Each row has a name. After each piece below comes the name of the row it's from, unless a question asks for something else. Each question is about the rows just above it. Places in a row count from 0.

J408: [108 105 167  74 120 107 127 128 123 144 169 179 135 118 159  98 150  92
 123  86 186]
J912: [100 165  57 164 109 116 141 134 103  50 146 124 137 137 164 125 111 110
 156 140 137]
J58: [164 113 157 153 183 136 100  86 127 151 165  86 131 114 123 169 145 141
 158 124  66]
J354: [151 157 122 106  94 109  88 117 167 151 171 174  87 162 113 127 151  96
 130 146 127]
J805: [151 157 122 106  94 109  88 117 167 151 171 174  87 162 113 127 150  80
 120 173 145]
J150: [151 154 119 139 104 102 116  97 170 144 129 162  60 165  97 155 125 120
  95 189 126]
tags:
[124] -> J502
[151] -> J892
[125] -> J483
[86] -> J313
[85] -> J31
[150] -> J416
[123] -> J842
The tag of J58, keyed by place 19:
J502
Where do [151 157 122 106  94 109  88 117 167 151 171 174  87 162 113 127 151  96
 130 146 127] appear?
J354
Where do [151 154 119 139 104 102 116  97 170 144 129 162  60 165  97 155 125 120
  95 189 126] appear?
J150
find: [100 165  57 164 109 116 141 134 103  50 146 124 137 137 164 125 111 110
 156 140 137]
J912
find: [151 154 119 139 104 102 116  97 170 144 129]
J150

J244: [123 165 149 107 121 103  86 156 126 128 169 197 120 154]
J940: [137  69  70 121 134  86 197  83 155 110 122  94  86  74]
J861: [148 138 189 126 114 169 156 126 128  86 103 103 178 116]
J927: [146 149  87 131 135 141 131 127 171 135 123 210  76  81]
J393: [131  96 174 104 140 127 123 121 143 144 109 182  73 131]
J723: [ 99 153 112 117 145 103 144 112 116 125 108 162 180 138]
J984: [ 95 175  27 136  92 135 146 155 212 141 172 140  60 119]
J291: [138 149 117 113 121 137 103 114 194 157 131 165 212 159]
J149: [159 139  97  99 129 117  74 163  82 140 147  89 154 126]
Which row holds [169 156 126 128  86 103]?
J861
[134  86 197  83 155 110 122  94] is in which row?
J940
Table of tags by key:
[112] -> J899
[116] -> J205
[113] -> J479
[189] -> J180
[117] -> J715
[188] -> J728
Look up the entry of J723 at place 2 in the table:
J899
Which row holds [148 138 189 126 114 169 156 126 128  86 103 103 178 116]?
J861

J253: [113  91 140  80 127 109 108]
J874: [122 116  93 130  75 124 104]
J507: [202  70  96  99 168 135 136]
J339: [107 121 127 112  81 119  99]
J365: [105 126 122 113  93 140 100]
J785: [ 74 175 220  93 202 186 131]
[130  75 124] is in which row?
J874
find: [113  93 140]
J365
key -> tag
[202] -> J336
[203] -> J939
[74] -> J410
[73] -> J229
[137] -> J575
[201] -> J770
[136] -> J25
Look up the entry of J507 at place 0 in the table:
J336
Which row holds [107 121 127 112  81 119  99]?
J339

J281: [150 192 183  69]
J328: [ 80 222 140 130]
J759: [150 192 183  44]
find: [ 80 222 140]
J328
tags:
[70] -> J308
[150] -> J618
[69] -> J269
[192] -> J564
[222] -> J850
[191] -> J438
Look up the entry of J281 at place 1 in the table:
J564

J191: [155  67 114 171 122  88  85 141 122  71 130  75  39]
J212: [126 176 164  66  43 119 207  91  99 188 167 201  68]
J490: [ 44 170  87  53  63 208  68 184 133 106 103  64 215]
J166: [126 176 164  66  43 119 207  91  99 201 167 188  68]
[126 176 164  66  43 119 207  91  99 201 167 188  68] is in which row?
J166
Where do [ 44 170  87] appear?
J490
tags:
[87] -> J75
[68] -> J584
[67] -> J45
[164] -> J967
[163] -> J636
The tag of J166, keyed by place 2:
J967
Which row holds [ 44 170  87  53  63 208  68 184 133 106 103  64 215]?
J490
find: [201 167 188]
J166

J195: [ 89 193  80  66  68  68]
J28: [174  95  92 158 127 151]
J777: [ 80  89  66 193  68 142]
J581: [ 89  66 193  67 142  35]
[ 89 193  80  66  68] is in which row?
J195
Table of tags by key:
[68] -> J956
[67] -> J85
[193] -> J331
[192] -> J960
[158] -> J873
[157] -> J828
Look up the entry of J777 at place 3 in the table:
J331
Where do [ 89  66 193  67 142  35] appear?
J581
find: [ 89  66 193  68 142]
J777

J834: [121 188 138 111  39 127 118 116 105 153 121  91 146  97 141  60  75 105
  70 146 170]
J658: [154 213 114 102  74 106 146 170 119 146  90 179 145 155  71  69  86 110
 112  89  88]
J701: [ 95 134  69 105 142 119 118 166 189 108 105 155 147 130  58 126 134  83
 196 182 121]
J922: [105 169  49  55 146 162 134 147  58 189 105 108  83 166 130 118 126 155
 130 121  59]
key -> tag
[162] -> J243
[130] -> J40
[49] -> J264
[127] -> J145
[119] -> J954
The tag of J922, keyed by place 5:
J243
find: [118 166 189 108 105 155 147 130  58 126 134]
J701
Where do [ 95 134  69 105 142 119 118 166 189 108 105 155 147 130  58 126 134  83
 196 182 121] appear?
J701
find: [134 147  58 189 105 108  83 166 130 118 126 155]
J922
The row with [ 70 146 170] is
J834
Where do [121 188 138 111  39 127 118 116 105 153 121  91 146  97 141  60  75 105
  70 146 170] appear?
J834
The row with [106 146 170] is
J658

J174: [111 110 171  73 120 139  45 156 143 122  90  79 177 169  31 153 156  90
 110 180  35  86 124 162 140  37  91  79 156  84 104 135 123 150 140  64
 143 186  50 135 200 137  90 127  98 168]
J920: [124 105  89 112 102  98 107 128 102 133 102 164 153 113 139  80  74 202
 174 144 129  96  89 105  77 109 153 127 195 174 114 130  88 190 196 128
 192 132  57 108 124 153 110 129 119  89]
J526: [ 92 102 170 157 142 102  62 188  77 136  92 181 172 156 123 107  71 112
  93 175  89  77  49 104 115 141 111  73 141 135 178  98  52 192 176 141
 106 194  92 147 144 100  75 143 149  79]
J746: [ 49 107  75 185  97  62 152  94  55  85 168 150 105  59 161  59  55 150
 130  92 111 156  65  58  58 146 166 163 112 181 125 105  89 112 102  98
 107  94  95  90  77  72 139  57 126  60]
The row with [177 169  31] is
J174
Table of tags by key:
[174] -> J97
[178] -> J697
[172] -> J738
[152] -> J538
[153] -> J444
[129] -> J757
[128] -> J99
[177] -> J366
[154] -> J140
The tag of J920, keyed by place 12:
J444
find: [125 105  89 112 102  98 107]
J746
Where do [ 92 102 170 157 142 102  62 188  77 136  92 181 172 156 123 107  71 112
  93 175  89  77  49 104 115 141 111  73 141 135 178  98  52 192 176 141
 106 194  92 147 144 100  75 143 149  79] appear?
J526
[ 49 107  75 185  97  62 152  94  55  85 168 150 105  59 161  59  55 150
 130  92 111 156  65  58  58 146 166 163 112 181 125 105  89 112 102  98
 107  94  95  90  77  72 139  57 126  60] is in which row?
J746

J476: [150  41 131 210  92 175  81 185 131 113  84  29  55  57 186  83 133 152
 202 152 107 124 149 166  36  67 149 125 103 173  83 113  72 112 110 234]
J821: [137  75 124 193  98 146  79 157 133 157 116  97  72  63 200  94 157 119
 154 153  82 105 166 143  62  93 142 152  81 139 122 163  83 101 122 180]
J35: [166 124 156 156 114  82 112 128  90 178  94 141 145  74 215 110 196 140
 122 211  50  89 156 120  78 115 124 156  58 149 194 215 118  66 140 171]
J27: [185 130 150 147 110  79 119 139  79 166  78 122 142  77 213 109 191 163
 123 232  37  95 139 127  59 115 115 146  58 160 192 217 119  62 131 193]
J46: [150  41 131 210  92 175  81 185 131 113  84  29  55  57 186  83 133 152
 202 152 107  85 148 119  56 109 118 159  63 155 179 205 116  68 139 187]
key -> tag
[116] -> J998
[119] -> J125
[118] -> J440
The tag of J46, keyed by place 32:
J998
find: [150  41 131 210  92 175  81 185 131 113  84  29  55  57 186  83 133 152
 202 152 107 124 149 166  36  67 149 125 103 173  83 113  72 112 110 234]
J476
find: [166 124 156 156 114  82 112 128  90 178  94 141 145  74 215 110 196 140
 122 211  50  89 156 120  78 115 124 156  58 149 194 215 118  66 140 171]
J35
The row with [119  56 109 118 159  63 155 179] is
J46
The row with [149 194 215 118  66 140 171] is
J35

J63: [147 147 124 130]
J465: [185 147 147 179]
J252: [124 147 147 141]
find: [147 147 124]
J63
Which row holds [124 147 147 141]?
J252
find: [124 147]
J252
[147 124] is in which row?
J63
find: [147 147 141]
J252
tags:
[147] -> J130
[123] -> J260
[148] -> J945
[124] -> J504
[129] -> J602
[130] -> J593
The tag of J63, keyed by place 0:
J130

J297: [103  52  99 137 170]
J321: [103  52  99 137 115]
J660: [170 116 149  88 154]
find: [137 170]
J297
find: [103  52  99 137 170]
J297
Table of tags by key:
[116] -> J471
[149] -> J566
[52] -> J235
The tag of J660, keyed by place 1:
J471
[103  52  99 137 115] is in which row?
J321

